Here is a tiny trained network, its code and every weight. The questions are about switching its units off for an input and a class, where a switched-off unit gives its printed mean instead of its output.

import numpy as np


def w(rows, s, z=0):
    codes = np.array(rows[::2]) - 128.0
    scale = np.full(codes.shape[1], s)
    scale[-1] = z or s
    return codes * scale


def f(y):
    return np.maximum(y, 0)


def log_softmax(a):
    a = a - a.max(-1, keepdims=True)
    return a - np.log(np.exp(a).sum(-1, keepdims=True))


def net(x, mask):
    res = np.array(x, float).reshape(1, 7) / 4 @ E
    y = f(res @ A[0][:, :-1].T + A[0][:, -1])
    res = res + np.where(mask, y, B[0][:, -1]) @ B[0][:, :-1]
    return log_softmax(res[-1] @ U[:, :-1].T + U[:, -1])


A, B = {}, {}
E = w([
[187,155,88,118,128,216,154],'x0',
[86,106,80,186,197,129,143],'x1',
[220,118,176,222,141,105,210],'x2',
[91,62,80,48,134,75,197],'x3',
[86,141,211,70,230,145,149],'x4',
[157,246,127,102,254,61,105],'x5',
[53,199,160,137,61,105,147],'x6',
],0.0085)
A[0] = w([
[100,163,119,77,226,108,126,192],'N1',
[152,143,82,184,109,72,105,226],'N2',
[69,1,152,182,99,187,207,252],'N3',
[13,183,132,60,71,135,61,144],'N4',
[110,152,148,182,160,178,119,118],'N5',
[182,141,180,129,115,121,161,195],'N6',
[151,151,30,150,137,132,168,220],'N7',
[156,35,113,59,156,233,109,139],'N8',
[141,110,21,109,127,183,90,192],'N9',
[116,143,114,68,207,81,106,201],'N10',
],0.0094,0.0037)
B[0] = w([
[64,120,140,125,252,76,178,221],'N1',
[140,136,104,24,98,175,34,183],'N2',
[240,91,138,151,27,22,107,245],'N3',
[41,70,49,101,47,246,67,233],'N4',
[137,136,157,231,163,30,166,167],'N5',
[125,191,85,55,100,191,66,180],'N6',
[222,177,63,4,65,126,109,184],'N7',
[193,222,93,46,166,132,105,212],'N8',
[119,212,68,3,171,146,112,202],'N9',
[53,3,130,109,200,90,182,213],'N10',
],0.0067,0.012)
U = w([
[113,179,37,9,60,210,84,253],'0',
[28,162,155,195,150,236,123,19],'1',
[158,45,110,225,2,91,133,116],'2',
[174,236,187,203,142,194,57,73],'3',
[122,148,152,133,203,41,210,116],'4',
[56,50,106,116,165,142,132,36],'5',
],0.0082,0.0037)

Each question gives the input, the list of numbers given to net, and the class t.
The units are the neurons (one row each of A and B). Each row of codes is followed by its name. A weight is (code - 128) times the scale printed after its matrix; where a second scale follows, it is the last column's (A, B and U).
mask holds one flag per neuron, in row order. A switched-off neuron (its flag False) gives its mean, the last column of its row in B, instead of its output. The means were averaged over made-up inputs and are rounded, as every weight is.
A unit's drop is (log p(t) with every unit on - log p(t) with that unit switched off) / (log p(t) with every unit on - log p(t) with every unit switched off).
The circuit of an input: a set's keep is (log p(t) with only the set's units on - log p(t) with every unit switched off) / (log p(t) with every unit on - log p(t) with every unit switched off). Starting from all 10 units, units are removed one at a time, each time the one whose removal leaves the highest keep (on an exact tie, the one counted first), for as long as the keep stays at least 0.8.
units of the circuit, in order: the units of the circuit, biggest drop first
most important unit: the unit with the biggest drop
k most important neurons: the k neurons with the biggest drops, biggest first
drop of u: that unit's drop, to one decimal
input [0,7,-2,2,8,2,7], class 5: most important unit	N4
input [0,-1,4,-2,-3,6,4], class 3: 4 most important neurons	[N4, N9, N8, N10]
input [6,5,5,-8,-6,7,-1], class 0: 2 most important neurons	[N7, N2]
input [7,5,4,-2,1,0,7], class 3: 2 most important neurons	[N4, N10]
input [-3,-1,3,-3,-1,0,-1], class 3: units of the circuit, in order	[N4, N10]
input [8,0,0,-4,5,1,-2], class 3: 2 most important neurons	[N4, N5]
input [2,8,-4,-4,4,-3,-7], class 4: units of the circuit, in order	[N4, N5]
input [0,-1,2,-1,8,-1,6], class 5: units of the circuit, in order	[N8, N7]
input [8,1,4,6,5,2,-4], class 4: 4 most important neurons	[N4, N1, N2, N10]
input [0,6,-3,-7,5,-8,-5], class 3: units of the circuit, in order	[N4, N10, N5]
input [-6,5,-6,5,-1,-4,8], class 2: units of the circuit, in order	[N3, N9]
input [-5,7,-1,-2,-1,-1,7], class 2: units of the circuit, in order	[N9, N8]
input [-6,-3,-2,4,2,3,5], class 5: 2 most important neurons	[N4, N10]
input [-1,8,-4,-2,5,8,-2], class 4: most important unit	N1
input [7,-6,-3,6,6,4,-2], class 4: units of the circuit, in order	[N1, N10]
input [7,-3,4,-6,1,0,-6], class 3: 4 most important neurons	[N4, N5, N10, N2]
input [3,-7,1,-7,0,3,4], class 3: 3 most important neurons	[N9, N7, N5]
input [-2,6,-7,-2,1,-8,8], class 2: 2 most important neurons	[N3, N8]
input [0,8,-1,4,0,3,-8], class 4: 2 most important neurons	[N4, N1]
input [5,-6,5,4,8,4,5], class 4: units of the circuit, in order	[N4]
input [-7,8,6,-5,-6,4,8], class 3: 4 most important neurons	[N4, N3, N2, N10]
input [-2,-4,4,5,7,0,4], class 4: 2 most important neurons	[N4, N2]
input [-1,0,1,-1,4,2,-2], class 4: drop of N4	0.3
input [2,4,0,-6,8,-3,6], class 1: drop of N8	0.2
input [-6,6,-8,6,3,3,0], class 5: drop of N2	0.0
input [-5,3,-7,4,4,5,-3], class 5: drop of N4	0.1
input [-8,5,-3,-8,7,-6,4], class 2: most important unit	N3
